Below is a small trained network, with its code and all its weights. Each question gives an input and a class and asks what happens when units are switched off, that is, made to give their printed mean instead of their output.

import numpy as np


def w(rows, s, z=0):
    codes = np.array(rows[::2]) - 128.0
    scale = np.full(codes.shape[1], s)
    scale[-1] = z or s
    return codes * scale


def f(y):
    return np.maximum(y, 0)


def log_softmax(a):
    a = a - a.max(-1, keepdims=True)
    return a - np.log(np.exp(a).sum(-1, keepdims=True))


def net(x, mask):
    res = np.array(x, float).reshape(1, 3) / 4 @ E
    y = f(res @ A[0][:, :-1].T + A[0][:, -1])
    res = res + np.where(mask, y, B[0][:, -1]) @ B[0][:, :-1]
    return log_softmax(res[-1] @ U[:, :-1].T + U[:, -1])


A, B = {}, {}
E = w([
[209,125,208,210],'x0',
[254,73,80,75],'x1',
[123,111,237,12],'x2',
],0.0088)
A[0] = w([
[174,113,80,102,58],'N0',
[72,183,19,67,154],'N1',
[72,123,73,66,183],'N2',
[164,118,180,159,29],'N3',
[98,197,24,100,62],'N4',
[142,100,172,163,255],'N5',
[210,180,172,188,136],'N6',
[229,95,103,78,11],'N7',
[141,138,15,223,72],'N8',
[57,156,156,141,31],'N9',
[169,173,197,24,98],'N10',
[39,227,169,182,96],'N11',
[140,122,212,62,22],'N12',
[69,207,137,150,51],'N13',
[179,90,46,23,211],'N14',
[136,163,25,192,96],'N15',
[227,18,90,87,127],'N16',
[231,151,131,139,119],'N17',
[90,143,153,5,120],'N18',
[97,173,172,235,172],'N19',
[177,62,86,123,34],'N20',
[125,114,67,63,91],'N21',
[148,155,114,172,12],'N22',
[170,86,107,128,33],'N23',
[206,154,196,218,207],'N24',
],0.013,0.0071)
B[0] = w([
[113,189,119,81,161],'N0',
[196,97,31,95,225],'N1',
[139,88,40,57,216],'N2',
[213,84,52,65,151],'N3',
[201,141,61,74,178],'N4',
[95,129,41,113,213],'N5',
[205,47,59,171,207],'N6',
[80,227,144,63,189],'N7',
[221,255,212,173,226],'N8',
[55,181,180,23,171],'N9',
[219,202,127,208,216],'N10',
[63,240,120,49,238],'N11',
[236,219,175,215,185],'N12',
[88,224,125,36,181],'N13',
[69,186,87,83,254],'N14',
[210,225,185,204,211],'N15',
[45,244,120,90,237],'N16',
[70,137,102,45,194],'N17',
[211,207,89,190,232],'N18',
[110,213,69,58,240],'N19',
[91,209,157,56,165],'N20',
[137,158,71,88,175],'N21',
[165,169,93,89,144],'N22',
[48,183,159,43,150],'N23',
[151,101,16,55,251],'N24',
],0.0099,0.012)
U = w([
[243,209,180,168,92],'0',
[185,120,65,87,142],'1',
[64,188,159,84,42],'2',
[151,141,76,126,232],'3',
[89,66,193,202,1],'4',
[67,41,203,219,1],'5',
[43,18,195,199,1],'6',
[43,6,186,129,1],'7',
],0.014,0.0097)

Each question gives the input, the list of numbers given to net, and the class t.
The units are the neurons (one row each of A and B). Each row of codes is followed by its name. A weight is (code - 128) times the scale printed after its matrix; where a second scale follows, it is the last column's (A, B and U).
mask holds one flag per neuron, in row order. A switched-off neuron (its flag False) gives its mean, the last column of its row in B, instead of its output. The means were averaged over made-up inputs and are rounded, as every weight is.
A unit's drop is (log p(t) with every unit on - log p(t) with that unit switched off) / (log p(t) with every unit on - log p(t) with every unit switched off).
unit that matters most: the unit with the biggest drop
top k neurons: the k neurons with the biggest drops, biggest first
drop when u is switched off: that unit's drop, to one decimal
input [8,7,1], class 1: top 2 neurons : [N6; N24]
input [8,0,6], class 1: unit that matters most : N24
input [6,8,2], class 2: top 2 neurons : [N16; N7]
input [-2,3,3], class 3: top 3 neurons : [N8; N15; N11]
input [-5,6,-1], class 2: top 2 neurons : [N16; N14]
input [8,-5,-7], class 1: top 3 neurons : [N24; N19; N6]
input [2,-6,-7], class 0: top 2 neurons : [N8; N15]
input [-6,3,-7], class 0: top 2 neurons : [N8; N15]
input [7,-2,6], class 1: top 3 neurons : [N24; N8; N15]
input [6,4,-2], class 1: drop when N6 is switched off : 0.1
input [2,-4,-3], class 2: drop when N10 is switched off : 0.3
input [3,-5,-8], class 0: drop when N8 is switched off : 0.4
